Below are the code and all the weights of a small trained network. Each question names an input and a target symbol and asks about switching units off, where a switched-off unit gives its printed mean instead of its output.

import numpy as np


def w(rows, s, z=0):
    codes = np.array(rows[::2]) - 128.0
    scale = np.full(codes.shape[1], s)
    scale[-1] = z or s
    return codes * scale


def norm(h):
    return h / np.sqrt((h * h).mean(-1, keepdims=True) + 1e-5)


def f(y):
    return y / 2 * (1 + np.tanh(0.7978845608 * (y + 0.044715 * y**3)))


def softmax(a):
    e = np.exp(a - a.max(-1, keepdims=True))
    return e / e.sum(-1, keepdims=True)


def log_softmax(a):
    a = a - a.max(-1, keepdims=True)
    return a - np.log(np.exp(a).sum(-1, keepdims=True))


def net(x, mask):
    ids = ['αβγδεζηθλμξπστφω'.index(c) for c in x.split()]
    T = len(ids)
    res = E[ids] + P[:T]
    r = norm(res)
    for j in range(2):
        rows = slice(4 * j, 4 * j + 4)
        q, k, v = (r @ M[0][rows].T for M in (Q, K, V))
        z = softmax(np.where(np.tri(T) > 0, q @ k.T / 4**0.5, -1e9)) @ v
        o = O[0][rows]
        res = res + np.where(mask[j], z, o[:, -1]) @ o[:, :-1]
    y = f(norm(res) @ A[0][:, :-1].T + A[0][:, -1])
    res = res + np.where(mask[2:14], y, B[0][:, -1]) @ B[0][:, :-1]
    return log_softmax(norm(res)[-1] @ U[:, :-1].T + U[:, -1])


Q, K, V, O, A, B = {}, {}, {}, {}, {}, {}
E = w([
[160,18,141,137,58,145,88],'α',
[165,54,132,153,129,121,99],'β',
[239,164,107,74,144,145,135],'γ',
[226,84,124,87,64,173,74],'δ',
[221,120,119,197,144,170,137],'ε',
[156,96,140,41,154,32,136],'ζ',
[143,63,79,170,126,104,78],'η',
[150,123,157,79,155,18,183],'θ',
[129,51,129,167,99,68,156],'λ',
[128,67,105,170,149,92,84],'μ',
[150,44,148,147,174,126,78],'ξ',
[134,61,78,168,175,103,48],'π',
[74,110,167,167,72,181,91],'σ',
[151,30,122,191,194,81,157],'τ',
[81,121,101,162,101,146,70],'φ',
[129,176,4,205,91,133,146],'ω',
],0.014)
P = w([
[165,150,248,187,45,46,36],'0',
[247,128,172,100,70,16,93],'1',
[194,122,121,190,123,111,108],'2',
[128,143,240,230,123,103,84],'3',
[208,104,146,64,116,33,130],'4',
[160,109,107,177,149,136,137],'5',
[88,126,224,205,158,123,117],'6',
[171,85,127,54,143,55,162],'7',
[128,98,95,156,169,158,163],'8',
[60,120,201,180,184,138,146],'9',
[138,83,107,40,168,72,191],'10',
[88,83,78,128,203,189,197],'11',
[26,103,193,162,210,153,176],'12',
],0.011)
Q[0] = w([
[136,133,162,158,226,137,97],'head 0',
[142,139,144,155,161,186,111],'head 0',
[163,160,116,150,147,133,183],'head 0',
[152,87,107,158,156,139,109],'head 0',
[172,44,111,112,145,117,110],'head 1',
[127,167,68,115,88,122,139],'head 1',
[113,159,144,125,114,64,114],'head 1',
[80,183,141,188,104,250,99],'head 1',
],0.02)
K[0] = w([
[137,107,69,68,142,154,237],'head 0',
[156,70,68,72,123,147,147],'head 0',
[171,144,85,113,190,56,115],'head 0',
[119,69,91,127,162,158,131],'head 0',
[94,99,96,105,152,221,175],'head 1',
[142,120,114,122,123,152,33],'head 1',
[106,154,98,144,105,81,86],'head 1',
[251,127,169,156,46,106,102],'head 1',
],0.015)
V[0] = w([
[83,61,131,112,56,133,131],'head 0',
[111,116,86,136,152,75,164],'head 0',
[123,76,79,136,115,171,136],'head 0',
[128,127,83,62,154,154,113],'head 0',
[116,106,117,105,255,90,117],'head 1',
[111,168,64,166,116,80,154],'head 1',
[87,155,88,98,143,125,7],'head 1',
[116,128,150,141,80,53,186],'head 1',
],0.0099)
O[0] = w([
[71,39,182,122,62,131,131,102],'head 0',
[137,174,109,214,109,63,128,129],'head 0',
[146,154,148,203,50,168,108,191],'head 0',
[155,158,135,94,95,118,23,3],'head 0',
[177,79,150,112,101,60,115,177],'head 1',
[96,125,96,156,2,132,139,73],'head 1',
[108,39,64,125,151,136,49,16],'head 1',
[71,146,138,58,69,96,201,100],'head 1',
],0.0074,0.0037)
A[0] = w([
[85,75,114,29,140,173,202,223],'neuron 0',
[214,100,124,168,108,188,67,90],'neuron 1',
[32,50,119,62,138,94,89,113],'neuron 2',
[100,187,217,172,191,130,170,46],'neuron 3',
[129,95,37,183,77,201,216,113],'neuron 4',
[141,128,15,127,96,113,224,173],'neuron 5',
[237,95,132,69,144,49,235,2],'neuron 6',
[166,205,232,109,121,106,34,106],'neuron 7',
[102,102,123,151,138,82,18,111],'neuron 8',
[166,166,147,211,150,156,136,28],'neuron 9',
[83,213,46,166,112,166,114,116],'neuron 10',
[189,110,32,2,59,92,91,183],'neuron 11',
],0.0098,0.0078)
B[0] = w([
[165,188,102,187,176,163,88,201],'neuron 0',
[51,136,94,114,183,117,154,253],'neuron 1',
[112,130,61,92,132,134,161,167],'neuron 2',
[93,151,72,159,158,86,64,203],'neuron 3',
[178,108,105,4,136,110,71,186],'neuron 4',
[56,155,231,94,97,228,152,199],'neuron 5',
[157,124,61,114,67,123,84,225],'neuron 6',
[129,177,184,38,61,110,81,164],'neuron 7',
[159,171,154,119,91,183,141,191],'neuron 8',
[94,66,102,175,106,127,87,215],'neuron 9',
[221,82,134,163,61,68,174,136],'neuron 10',
[58,120,161,158,127,82,152,216],'neuron 11',
],0.013,0.0056)
U = w([
[167,85,149,63,157,127,90,126],'α',
[104,169,99,180,145,93,27,94],'β',
[26,169,77,92,182,153,182,113],'γ',
[104,59,208,181,101,196,147,85],'δ',
[110,36,135,124,157,15,175,123],'ε',
[144,153,126,125,90,170,219,202],'ζ',
[97,187,159,165,115,111,245,210],'η',
[63,151,190,67,105,175,105,192],'θ',
[168,183,83,152,171,195,211,177],'λ',
[213,214,76,90,89,155,3,45],'μ',
[194,104,153,166,48,108,160,141],'ξ',
[232,103,131,85,131,44,79,113],'π',
[143,204,127,105,152,69,188,215],'σ',
[74,139,38,122,42,120,150,93],'τ',
[55,96,55,90,49,172,42,2],'φ',
[202,121,191,128,200,90,166,136],'ω',
],0.013,0.0079)

Each question gives the input, a string of symbols that net reads in full, and the target symbol t.
The units are the heads (4 rows each of Q, K, V and O) and the neurons (one row each of A and B). Each row of codes is followed by its name. A weight is (code - 128) times the scale printed after its matrix; where a second scale follows, it is the last column's (O, A, B and U).
mask holds one flag per unit, heads first, then neurons. A switched-off unit (its flag False) gives its mean, the last column of its rows in O or B, instead of its output. The means were averaged over made-up inputs and are rounded, as every weight is.
A unit's drop is (log p(t) with every unit on - log p(t) with that unit switched off) / (log p(t) with every unit on - log p(t) with every unit switched off).
The circuit of an input: a set's keep is (log p(t) with only the set's units on - log p(t) with every unit switched off) / (log p(t) with every unit on - log p(t) with every unit switched off). Starting from the 12 units with the biggest drops (on a tie, the unit counted first), units are removed one at a time, each time the one whose removal leaves the highest keep (on an exact tie, the one counted first), for as long as the keep stays at least 0.8.
units of the circuit, in order: the units of the circuit, biggest drop first
most important unit: the unit with the biggest drop
top k neurons: the k neurons with the biggest drops, biggest first
drop of u: that unit's drop, to one decimal
input μ ε ε σ, target β: units of the circuit, in order => (neuron 3; neuron 5)
input α β ε τ ε, target ξ: units of the circuit, in order => (head 1; neuron 1)
input π μ ε α ε α π π, target ε: units of the circuit, in order => (neuron 11; neuron 3)
input ε τ λ λ α ε μ α π δ ε, target ε: units of the circuit, in order => (head 1; neuron 11)
input ε δ β, target ε: top 3 neurons => (neuron 0; neuron 1; neuron 5)
input δ γ ε β π ε ε μ ξ π ε γ π, target μ: most important unit => head 0
input μ λ ε ζ, target π: units of the circuit, in order => (neuron 1; neuron 5)
input λ ε π β ω ε λ α, target ζ: units of the circuit, in order => (head 1; neuron 3)
input α π π δ ε ξ, target ω: units of the circuit, in order => (head 1; neuron 6; neuron 9)
input ε σ π σ α, target λ: units of the circuit, in order => (head 0; neuron 0; neuron 2)
input ε τ π δ ε λ ε φ α, target α: top 2 neurons => (neuron 4; neuron 5)
input τ β φ δ ε π μ ε γ, target σ: top 2 neurons => (neuron 11; neuron 1)
input ε ε ε ω ε ε ω ε, target θ: top 2 neurons => (neuron 5; neuron 4)
input ε δ π ε ω, target θ: units of the circuit, in order => (neuron 5)
input ε τ η, target φ: top 4 neurons => (neuron 4; neuron 1; neuron 7; neuron 11)
input ε α π ε ε π δ, target θ: top 2 neurons => (neuron 7; neuron 6)
input π η τ λ μ π ε δ μ μ ε β, target ε: top 2 neurons => (neuron 1; neuron 5)
input σ γ θ ε, target β: top 2 neurons => (neuron 3; neuron 9)
input α δ η ε π ζ μ ξ, target π: top 3 neurons => (neuron 6; neuron 1; neuron 9)
input δ γ μ, target δ: top neuron => (neuron 8)
input ε σ γ ε ε ε α ε δ π ξ λ, target θ: top 2 neurons => (neuron 5; neuron 4)
input μ δ ε π ε ε β μ δ δ μ, target τ: top 4 neurons => (neuron 6; neuron 2; neuron 0; neuron 5)
input ξ ε α δ, target θ: top 2 neurons => (neuron 7; neuron 1)
input δ ξ δ π ε ε ε ε ζ η π ε φ, target β: drop of neuron 3 => 1.1
input ε δ μ ε μ α ε ε ε δ π ε ω, target ξ: drop of neuron 5 => 0.1
input ε σ π η σ δ π, target θ: drop of head 1 => -0.1
input μ π π α δ, target ε: units of the circuit, in order => (neuron 11)
input μ ε τ, target ξ: drop of neuron 1 => 0.2
